Below are the code and all the weights of a small trained network. Each question names an input and a target symbol and asks about switching units off, where a switched-off unit gives its printed mean instead of its output.

import numpy as np


def w(rows, s, z=0):
    codes = np.array(rows[::2]) - 128.0
    scale = np.full(codes.shape[1], s)
    scale[-1] = z or s
    return codes * scale


def norm(h):
    return h / np.sqrt((h * h).mean(-1, keepdims=True) + 1e-5)


def f(y):
    return np.maximum(y, 0)


def softmax(a):
    e = np.exp(a - a.max(-1, keepdims=True))
    return e / e.sum(-1, keepdims=True)


def log_softmax(a):
    a = a - a.max(-1, keepdims=True)
    return a - np.log(np.exp(a).sum(-1, keepdims=True))


def net(x, mask):
    ids = ['γδζθξπστφψω'.index(c) for c in x.split()]
    T = len(ids)
    res = E[ids] + P[:T]
    r = norm(res)
    for j in range(2):
        rows = slice(4 * j, 4 * j + 4)
        q, k, v = (r @ M[0][rows].T for M in (Q, K, V))
        z = softmax(np.where(np.tri(T) > 0, q @ k.T / 4**0.5, -1e9)) @ v
        o = O[0][rows]
        res = res + np.where(mask[j], z, o[:, -1]) @ o[:, :-1]
    y = f(norm(res) @ A[0][:, :-1].T + A[0][:, -1])
    res = res + np.where(mask[2:6], y, B[0][:, -1]) @ B[0][:, :-1]
    return log_softmax(norm(res)[-1] @ U[:, :-1].T + U[:, -1])


Q, K, V, O, A, B = {}, {}, {}, {}, {}, {}
E = w([
[108,160,133,118,144,84,158,137],'γ',
[74,154,109,182,121,134,128,197],'δ',
[151,151,158,156,110,80,185,133],'ζ',
[153,171,191,66,104,131,101,163],'θ',
[67,157,120,126,89,156,184,119],'ξ',
[109,73,68,184,156,94,204,141],'π',
[114,88,89,57,141,178,104,191],'σ',
[113,124,190,187,253,125,90,113],'τ',
[81,117,124,148,75,84,141,163],'φ',
[219,122,118,128,136,171,141,161],'ψ',
[105,102,136,79,125,70,176,101],'ω',
],0.0066)
P = w([
[107,219,3,83,67,63,113,91],'0',
[124,210,47,78,127,54,184,174],'1',
[124,188,80,94,132,74,175,180],'2',
[117,166,95,114,134,89,177,177],'3',
[112,147,124,126,126,107,170,173],'4',
[108,123,138,141,127,124,158,163],'5',
[104,109,157,152,120,138,153,159],'6',
[97,91,166,164,119,148,159,165],'7',
[94,92,183,170,129,146,156,163],'8',
[83,75,196,178,128,147,155,166],'9',
[62,51,220,176,133,163,165,158],'10',
[48,35,228,173,138,160,157,155],'11',
],0.0031)
Q[0] = w([
[101,77,80,229,212,158,147,104],'h1',
[82,105,39,55,138,153,97,138],'h1',
[242,122,76,52,101,237,80,124],'h1',
[73,130,99,124,174,116,192,202],'h1',
[69,115,113,209,103,89,141,54],'h2',
[110,167,101,126,163,157,181,88],'h2',
[160,66,145,85,57,217,98,121],'h2',
[164,123,96,141,105,150,2,31],'h2',
],0.011)
K[0] = w([
[153,75,97,191,184,179,114,114],'h1',
[56,89,71,88,103,138,120,133],'h1',
[185,154,12,77,32,130,167,173],'h1',
[80,119,122,105,232,104,153,203],'h1',
[190,90,94,72,39,135,173,133],'h2',
[131,125,124,132,111,73,135,201],'h2',
[146,104,139,173,147,133,18,41],'h2',
[157,209,2,113,98,90,65,79],'h2',
],0.011)
V[0] = w([
[55,224,186,146,158,122,40,143],'h1',
[103,114,17,212,199,154,103,161],'h1',
[153,132,86,118,34,177,106,200],'h1',
[229,186,124,131,176,175,73,185],'h1',
[85,123,58,1,202,210,125,178],'h2',
[136,141,116,149,241,79,57,132],'h2',
[93,24,130,100,90,25,36,166],'h2',
[247,129,43,147,84,137,75,176],'h2',
],0.0059)
O[0] = w([
[120,204,82,132,118,180,72,242,246],'h1',
[155,68,2,212,103,145,80,137,233],'h1',
[201,47,214,125,33,171,156,94,3],'h1',
[66,161,102,181,32,106,63,117,116],'h1',
[110,53,98,47,149,224,42,108,82],'h2',
[174,152,39,180,164,121,27,201,45],'h2',
[117,51,152,68,124,42,73,187,120],'h2',
[199,58,224,147,206,165,176,204,5],'h2',
],0.004,0.0036)
A[0] = w([
[65,121,192,205,105,162,50,127,150],'n1',
[204,161,141,76,167,105,133,98,161],'n2',
[247,150,117,122,165,168,126,108,2],'n3',
[164,199,84,129,212,124,72,103,96],'n4',
],0.012,0.002)
B[0] = w([
[1,98,161,169,8,99,139,83,235],'n1',
[139,122,116,195,112,144,39,107,174],'n2',
[36,122,196,164,234,149,131,147,157],'n3',
[105,194,115,48,214,126,187,225,254],'n4',
],0.0074,0.0048)
U = w([
[102,205,60,97,211,144,111,218,200],'γ',
[75,147,34,226,48,145,55,166,156],'δ',
[210,225,167,233,124,57,175,85,90],'ζ',
[186,191,232,64,78,158,36,126,141],'θ',
[108,167,96,62,87,235,220,16,114],'ξ',
[170,38,14,199,193,87,182,85,115],'π',
[147,4,97,26,141,205,70,147,127],'σ',
[128,138,97,150,150,124,89,120,4],'τ',
[144,49,168,63,60,27,207,194,123],'φ',
[125,68,236,216,225,208,130,135,148],'ψ',
[115,108,116,57,182,34,54,3,115],'ω',
],0.0057,0.0038)

Each question gives the input, a string of symbols that net reads in full, and the target symbol t.
The units are the heads (4 rows each of Q, K, V and O) and the neurons (one row each of A and B). Each row of codes is followed by its name. A weight is (code - 128) times the scale printed after its matrix; where a second scale follows, it is the last column's (O, A, B and U).
mask holds one flag per unit, heads first, then neurons. A switched-off unit (its flag False) gives its mean, the last column of its rows in O or B, instead of its output. The means were averaged over made-up inputs and are rounded, as every weight is.
A unit's drop is (log p(t) with every unit on - log p(t) with that unit switched off) / (log p(t) with every unit on - log p(t) with every unit switched off).
The circuit of an input: a set's keep is (log p(t) with only the set's units on - log p(t) with every unit switched off) / (log p(t) with every unit on - log p(t) with every unit switched off). Starting from all 6 units, units are removed one at a time, each time the one whose removal leaves the highest keep (on an exact tie, the one counted first), for as long as the keep stays at least 0.8.
circuit, biggest first: the units of the circuit, biggest drop first
unit that matters most: the unit with the biggest drop
k most important neurons: the k neurons with the biggest drops, biggest first
which heads matter: for each layer, one digit per head in row order, 1 if its drop is at least 0.15 and else 0, layers parted by /
drop when u is switched off: that unit's drop, to one decimal
input φ ξ φ φ φ ξ, target φ: which heads matter -> 11
input γ φ φ θ, target θ: which heads matter -> 10
input θ δ φ ω ξ φ ψ ψ ψ, target ψ: most important neuron -> (n3)
input φ ω φ φ ψ θ, target θ: circuit, biggest first -> (h1 n2)
input π δ φ φ σ φ ψ ζ φ ψ φ, target ψ: circuit, biggest first -> (h1 h2)
input ξ γ ψ φ φ θ ω, target ω: circuit, biggest first -> (h1 n2 n4 h2)
input φ ξ σ θ τ ψ ξ θ σ, target δ: circuit, biggest first -> (h1 h2)
input δ ψ ξ γ δ ξ φ ξ φ γ σ, target σ: which heads matter -> 10
input σ ψ ξ ψ ψ, target ψ: circuit, biggest first -> (h2 n3)
input ψ γ ψ φ ξ ψ ξ ξ ξ δ ξ ξ, target ξ: circuit, biggest first -> (h2 h1)
input γ ζ θ θ ξ σ, target σ: which heads matter -> 01
input σ ψ δ π ζ ψ ζ ω, target ω: which heads matter -> 10
input ξ ψ ξ ψ, target ξ: which heads matter -> 11
input ξ ζ ζ, target ζ: unit that matters most -> h1
input γ φ ξ ξ, target ξ: 2 most important neurons -> (n4 n1)
input δ ξ ω δ ζ ζ, target ζ: which heads matter -> 00
input θ θ ζ δ π ψ φ φ, target φ: drop when n4 is switched off -> 0.0
input θ φ φ φ, target φ: drop when h2 is switched off -> 0.1
input δ φ δ ξ φ ξ φ, target ξ: drop when h2 is switched off -> 0.8
input φ ψ π ψ δ ζ π ψ ψ φ, target ψ: unit that matters most -> h2
